Below is a small trained network, with its code and all its weights. Each question gives an input and a class and asks what happens when units are switched off, that is, made to give their printed mean instead of their output.

import numpy as np


def w(rows, s, z=0):
    codes = np.array(rows[::2]) - 128.0
    scale = np.full(codes.shape[1], s)
    scale[-1] = z or s
    return codes * scale


def f(y):
    return y / 2 * (1 + np.tanh(0.7978845608 * (y + 0.044715 * y**3)))


def log_softmax(a):
    a = a - a.max(-1, keepdims=True)
    return a - np.log(np.exp(a).sum(-1, keepdims=True))


def net(x, mask):
    res = np.array(x, float).reshape(1, 8) / 4 @ E
    y = f(res @ A[0][:, :-1].T + A[0][:, -1])
    res = res + np.where(mask, y, B[0][:, -1]) @ B[0][:, :-1]
    return log_softmax(res[-1] @ U[:, :-1].T + U[:, -1])


A, B = {}, {}
E = w([
[129,138,119,104,138,144,117],'x0',
[16,213,64,160,91,153,172],'x1',
[137,119,113,133,125,129,149],'x2',
[94,130,200,115,247,162,235],'x3',
[140,140,113,151,144,110,127],'x4',
[123,111,120,105,122,140,142],'x5',
[134,123,130,149,121,121,140],'x6',
[124,137,134,115,128,119,123],'x7',
],0.013)
A[0] = w([
[79,160,94,128,97,132,116,135],'N1',
[160,123,179,115,208,137,139,160],'N2',
[49,180,86,152,120,150,139,148],'N3',
[200,53,182,94,124,96,123,254],'N4',
[169,146,101,103,83,130,52,233],'N5',
[157,147,150,104,177,159,108,139],'N6',
[151,127,97,117,42,117,95,231],'N7',
[30,178,96,156,103,148,146,149],'N8',
[90,105,83,153,70,124,123,130],'N9',
[80,135,205,134,250,140,213,153],'N10',
],0.012,0.01)
B[0] = w([
[99,134,114,103,54,106,127,169],'N1',
[171,126,185,101,187,156,155,195],'N2',
[5,116,112,93,68,69,218,195],'N3',
[244,157,134,175,150,144,87,231],'N4',
[154,154,62,143,126,125,27,210],'N5',
[139,148,181,133,152,127,137,156],'N6',
[129,103,42,126,80,84,41,211],'N7',
[2,133,111,95,92,97,212,204],'N8',
[99,125,75,116,102,65,133,168],'N9',
[100,117,167,92,187,231,253,250],'N10',
],0.0087,0.022)
U = w([
[254,148,57,159,122,117,23,254],'0',
[210,132,219,115,205,198,147,132],'1',
[36,135,36,98,67,40,90,96],'2',
[13,142,143,84,142,169,207,18],'3',
],0.0087,0.003)

Each question gives the input, the list of numbers given to net, and the class t.
The units are the neurons (one row each of A and B). Each row of codes is followed by its name. A weight is (code - 128) times the scale printed after its matrix; where a second scale follows, it is the last column's (A, B and U).
mask holds one flag per neuron, in row order. A switched-off neuron (its flag False) gives its mean, the last column of its row in B, instead of its output. The means were averaged over made-up inputs and are rounded, as every weight is.
A unit's drop is (log p(t) with every unit on - log p(t) with that unit switched off) / (log p(t) with every unit on - log p(t) with every unit switched off).
The circuit of an input: a set's keep is (log p(t) with only the set's units on - log p(t) with every unit switched off) / (log p(t) with every unit on - log p(t) with every unit switched off). Starting from all 10 units, units are removed one at a time, each time the one whose removal leaves the highest keep (on an exact tie, the one counted first), for as long as the keep stays at least 0.8.
units of the circuit, in order: the units of the circuit, biggest drop first
top k neurons: the k neurons with the biggest drops, biggest first
drop when u is switched off: that unit's drop, to one decimal
input [4,-7,-7,0,-1,2,-7,-8], class 0: units of the circuit, in order -> N10
input [4,0,-8,-6,6,5,8,8], class 0: top 2 neurons -> N8; N3
input [-8,-1,2,1,-3,-5,-8,1], class 1: top 2 neurons -> N7; N5
input [0,0,8,2,-4,-4,1,0], class 1: top 2 neurons -> N8; N3
input [4,-8,0,0,-3,6,5,-4], class 0: top 2 neurons -> N10; N4
input [-3,3,7,0,4,2,2,5], class 2: top 2 neurons -> N10; N2
input [-2,1,-8,0,-7,6,-3,-8], class 2: drop when N10 is switched off -> 1.7
input [8,0,8,4,-2,-4,4,-2], class 1: drop when N8 is switched off -> 0.3
input [6,-5,8,0,-4,1,-4,4], class 0: drop when N10 is switched off -> 1.2
input [2,0,4,4,3,-8,7,6], class 1: drop when N8 is switched off -> 0.3
